Here is a tiny trained network, its code and every weight. The questions are about switching its units off for an input and a class, where a switched-off unit gives its printed mean instead of its output.

import numpy as np


def w(rows, s, z=0):
    codes = np.array(rows[::2]) - 128.0
    scale = np.full(codes.shape[1], s)
    scale[-1] = z or s
    return codes * scale


def f(y):
    return y / 2 * (1 + np.tanh(0.7978845608 * (y + 0.044715 * y**3)))


def log_softmax(a):
    a = a - a.max(-1, keepdims=True)
    return a - np.log(np.exp(a).sum(-1, keepdims=True))


def net(x, mask):
    res = np.array(x, float).reshape(1, 3) / 4 @ E
    y = f(res @ A[0][:, :-1].T + A[0][:, -1])
    res = res + np.where(mask, y, B[0][:, -1]) @ B[0][:, :-1]
    return log_softmax(res[-1] @ U[:, :-1].T + U[:, -1])


A, B = {}, {}
E = w([
[52,183,197,119,87,129,42,2,90,55],'x0',
[123,50,134,90,186,193,187,112,92,115],'x1',
[177,170,83,74,141,95,55,134,27,118],'x2',
],0.01)
A[0] = w([
[92,128,119,97,179,151,129,56,40,46,154],'N0',
[86,92,128,45,189,201,59,60,92,3,151],'N1',
[196,76,61,163,205,159,183,160,129,184,180],'N2',
[178,63,150,134,137,93,198,158,144,165,96],'N3',
[38,139,208,179,82,156,170,115,206,119,158],'N4',
[174,224,115,199,109,98,65,179,193,215,227],'N5',
[30,43,255,132,123,198,200,121,158,113,207],'N6',
[182,64,76,103,195,168,158,171,229,131,179],'N7',
[82,100,186,92,125,150,122,108,146,132,97],'N8',
[108,199,155,148,58,108,87,85,144,128,249],'N9',
[158,225,127,135,123,48,93,160,111,142,254],'N10',
],0.0096,0.0043)
B[0] = w([
[183,130,124,152,151,122,101,76,68,69,216],'N0',
[113,58,183,185,164,160,125,53,82,83,238],'N1',
[162,73,69,137,78,165,140,111,51,172,252],'N2',
[126,98,104,140,121,189,198,103,172,174,199],'N3',
[124,241,154,94,185,124,111,244,174,158,207],'N4',
[158,136,144,128,115,172,80,109,99,97,221],'N5',
[76,90,187,222,171,40,106,67,102,158,230],'N6',
[106,107,63,123,100,186,194,106,77,148,239],'N7',
[116,146,162,150,183,115,161,163,136,102,153],'N8',
[161,129,156,137,166,80,98,119,62,49,224],'N9',
[156,117,116,113,122,145,144,164,79,36,219],'N10',
],0.011,0.014)
U = w([
[178,175,91,48,115,147,71,247,102,106,88],'0',
[129,74,85,157,87,188,134,132,118,171,134],'1',
[142,201,88,133,89,193,129,176,210,95,79],'2',
[133,123,164,169,147,118,31,142,117,58,226],'3',
[61,137,152,163,150,101,134,161,190,186,131],'4',
[129,137,125,40,110,107,136,150,206,125,5],'5',
],0.011,0.0028)

Each question gives the input, the list of numbers given to net, and the class t.
The units are the neurons (one row each of A and B). Each row of codes is followed by its name. A weight is (code - 128) times the scale printed after its matrix; where a second scale follows, it is the last column's (A, B and U).
mask holds one flag per neuron, in row order. A switched-off neuron (its flag False) gives its mean, the last column of its row in B, instead of its output. The means were averaged over made-up inputs and are rounded, as every weight is.
A unit's drop is (log p(t) with every unit on - log p(t) with that unit switched off) / (log p(t) with every unit on - log p(t) with every unit switched off).
The circuit of an input: a set's keep is (log p(t) with only the set's units on - log p(t) with every unit switched off) / (log p(t) with every unit on - log p(t) with every unit switched off). Starting from all 11 units, units are removed one at a time, each time the one whose removal leaves the highest keep (on an exact tie, the one counted first), for as long as the keep stays at least 0.8.
units of the circuit, in order: the units of the circuit, biggest drop first
top k neurons: the k neurons with the biggest drops, biggest first
drop of u: that unit's drop, to one decimal
input [0,-6,-2], class 0: units of the circuit, in order => (N6; N1)
input [-3,1,5], class 0: units of the circuit, in order => (N1)
input [-1,-6,-4], class 0: top 3 neurons => (N1; N6; N4)
input [-3,-6,2], class 0: top 2 neurons => (N6; N1)
input [-2,-5,-2], class 0: top 2 neurons => (N6; N1)
input [-5,-2,8], class 0: top 3 neurons => (N1; N6; N10)
input [1,-8,-3], class 0: top 2 neurons => (N6; N1)
input [-5,-8,-5], class 0: drop of N1 => 0.3
input [1,1,-2], class 4: drop of N5 => 0.2
input [1,2,-6], class 4: drop of N9 => 0.0
